Below is a small trained network, with its code and all its weights. Each question gives an input and a class and asks what happens when units are switched off, that is, made to give their printed mean instead of their output.

import numpy as np


def w(rows, s, z=0):
    codes = np.array(rows[::2]) - 128.0
    scale = np.full(codes.shape[1], s)
    scale[-1] = z or s
    return codes * scale


def f(y):
    return np.maximum(y, 0)


def log_softmax(a):
    a = a - a.max(-1, keepdims=True)
    return a - np.log(np.exp(a).sum(-1, keepdims=True))


def net(x, mask):
    res = np.array(x, float).reshape(1, 7) / 4 @ E
    y = f(res @ A[0][:, :-1].T + A[0][:, -1])
    res = res + np.where(mask, y, B[0][:, -1]) @ B[0][:, :-1]
    return log_softmax(res[-1] @ U[:, :-1].T + U[:, -1])


A, B = {}, {}
E = w([
[122,109,66,83,89,204,216,89,107,115,60],'x0',
[109,124,107,58,23,98,98,243,108,102,104],'x1',
[192,157,218,105,201,125,116,141,87,96,144],'x2',
[211,148,61,108,98,151,46,39,124,116,144],'x3',
[105,53,119,181,138,181,50,150,130,137,116],'x4',
[194,92,186,78,156,151,130,66,243,102,150],'x5',
[134,164,16,80,104,114,128,177,183,34,255],'x6',
],0.009)
A[0] = w([
[118,135,140,150,93,100,136,165,84,133,124,76],'n0',
[174,182,25,115,89,86,57,73,160,126,213,39],'n1',
[190,163,220,125,246,134,68,133,52,108,194,190],'n2',
[142,131,193,95,105,109,134,159,182,111,130,196],'n3',
[98,194,128,143,153,71,177,145,92,142,189,2],'n4',
[98,122,120,162,133,91,123,157,122,129,82,160],'n5',
[149,153,202,62,103,110,164,144,184,116,146,111],'n6',
[113,176,117,143,144,77,163,116,130,143,154,229],'n7',
[101,92,236,210,165,128,57,38,139,183,64,111],'n8',
[57,58,89,201,150,153,121,144,171,150,111,134],'n9',
[174,147,101,98,125,146,165,2,62,151,50,175],'n10',
[76,172,116,141,92,72,117,213,41,141,101,159],'n11',
[109,186,144,170,144,68,176,125,101,134,179,72],'n12',
[172,148,103,130,106,129,150,47,85,119,69,22],'n13',
],0.015,0.0025)
B[0] = w([
[99,128,120,172,111,108,114,143,143,140,139,161],'n0',
[150,114,103,177,131,123,1,69,127,127,141,227],'n1',
[171,176,176,188,116,105,134,121,138,55,72,224],'n2',
[179,101,133,95,112,138,160,121,113,148,148,181],'n3',
[146,165,161,127,140,125,178,79,125,118,103,168],'n4',
[132,140,108,146,116,147,150,134,139,127,146,164],'n5',
[165,56,152,125,125,120,157,132,135,175,132,190],'n6',
[151,143,156,98,116,149,147,116,107,101,141,159],'n7',
[173,27,138,184,122,107,167,165,161,130,67,252],'n8',
[86,166,124,99,158,134,182,64,91,131,141,187],'n9',
[119,171,160,172,107,129,189,89,98,135,200,219],'n10',
[97,89,122,236,95,146,95,165,135,154,139,206],'n11',
[150,164,156,82,134,139,164,120,116,96,145,167],'n12',
[111,103,132,114,145,165,194,75,132,151,161,178],'n13',
],0.021,0.025)
U = w([
[98,125,81,112,234,103,174,138,175,87,1,12],'0',
[47,246,98,141,123,230,161,86,64,130,222,158],'1',
[204,125,172,204,113,134,175,83,141,93,119,223],'2',
[183,186,192,4,166,123,249,152,148,106,98,93],'3',
[96,184,59,150,120,113,17,217,170,73,86,4],'4',
[180,234,40,107,236,204,98,221,143,199,68,14],'5',
[201,119,44,57,162,109,8,85,162,105,150,107],'6',
[72,65,84,152,100,164,161,212,150,215,134,75],'7',
],0.0072,0.0043)

Each question gives the input, the list of numbers given to net, and the class t.
The units are the neurons (one row each of A and B). Each row of codes is followed by its name. A weight is (code - 128) times the scale printed after its matrix; where a second scale follows, it is the last column's (A, B and U).
mask holds one flag per neuron, in row order. A switched-off neuron (its flag False) gives its mean, the last column of its row in B, instead of its output. The means were averaged over made-up inputs and are rounded, as every weight is.
A unit's drop is (log p(t) with every unit on - log p(t) with that unit switched off) / (log p(t) with every unit on - log p(t) with every unit switched off).
The circuit of an input: a set's keep is (log p(t) with only the set's units on - log p(t) with every unit switched off) / (log p(t) with every unit on - log p(t) with every unit switched off). Starting from the 12 units with the biggest drops (on a tie, the unit counted first), units are removed one at a time, each time the one whose removal leaves the highest keep (on an exact tie, the one counted first), for as long as the keep stays at least 0.8.
circuit, biggest first: the units of the circuit, biggest drop first
most important unit: the unit with the biggest drop
top k neurons: the k neurons with the biggest drops, biggest first
drop of u: that unit's drop, to one decimal
input [-3,-2,2,5,7,7,7], class 6: circuit, biggest first	[n1]
input [4,-6,-7,1,7,1,1], class 1: circuit, biggest first	[n9, n2]
input [6,8,6,-3,0,6,-1], class 3: circuit, biggest first	[n11, n1]
input [5,-5,3,-7,-8,8,1], class 3: circuit, biggest first	[n1, n11]
input [6,1,3,8,-2,6,-2], class 1: circuit, biggest first	[n8, n10]
input [4,-8,-7,-6,-7,-5,-5], class 1: circuit, biggest first	[n10, n2, n9]
input [6,8,8,-2,3,5,-3], class 3: circuit, biggest first	[n1, n11]
input [-6,-4,0,-8,-5,-3,2], class 3: circuit, biggest first	[n12, n1]
input [-4,6,2,-2,3,-2,6], class 7: circuit, biggest first	[n2, n11]
input [7,-1,2,-4,-5,-4,3], class 1: top 2 neurons	[n8, n2]
input [8,6,5,-2,6,3,1], class 3: top 3 neurons	[n1, n11, n8]
input [0,-7,-4,-8,8,8,-5], class 0: top 2 neurons	[n10, n9]
input [5,-6,3,6,-3,2,3], class 1: top 2 neurons	[n8, n10]
input [-1,5,-8,3,8,7,-1], class 6: most important unit	n10
input [-8,-4,3,-2,-8,1,0], class 3: top 3 neurons	[n12, n1, n11]
input [0,7,5,0,-8,-8,-2], class 7: top 2 neurons	[n11, n2]
input [-4,-1,-8,-1,8,1,7], class 6: top 2 neurons	[n1, n10]
input [5,6,-1,7,3,-8,-2], class 1: top 3 neurons	[n8, n10, n6]
input [4,4,-4,1,5,-5,4], class 4: drop of n6	0.2
input [-5,-6,-4,8,-3,-1,2], class 6: drop of n13	0.0
input [-7,-4,-8,-7,3,5,-7], class 0: drop of n2	0.1
input [6,8,-6,-3,-6,3,-2], class 7: most important unit	n2
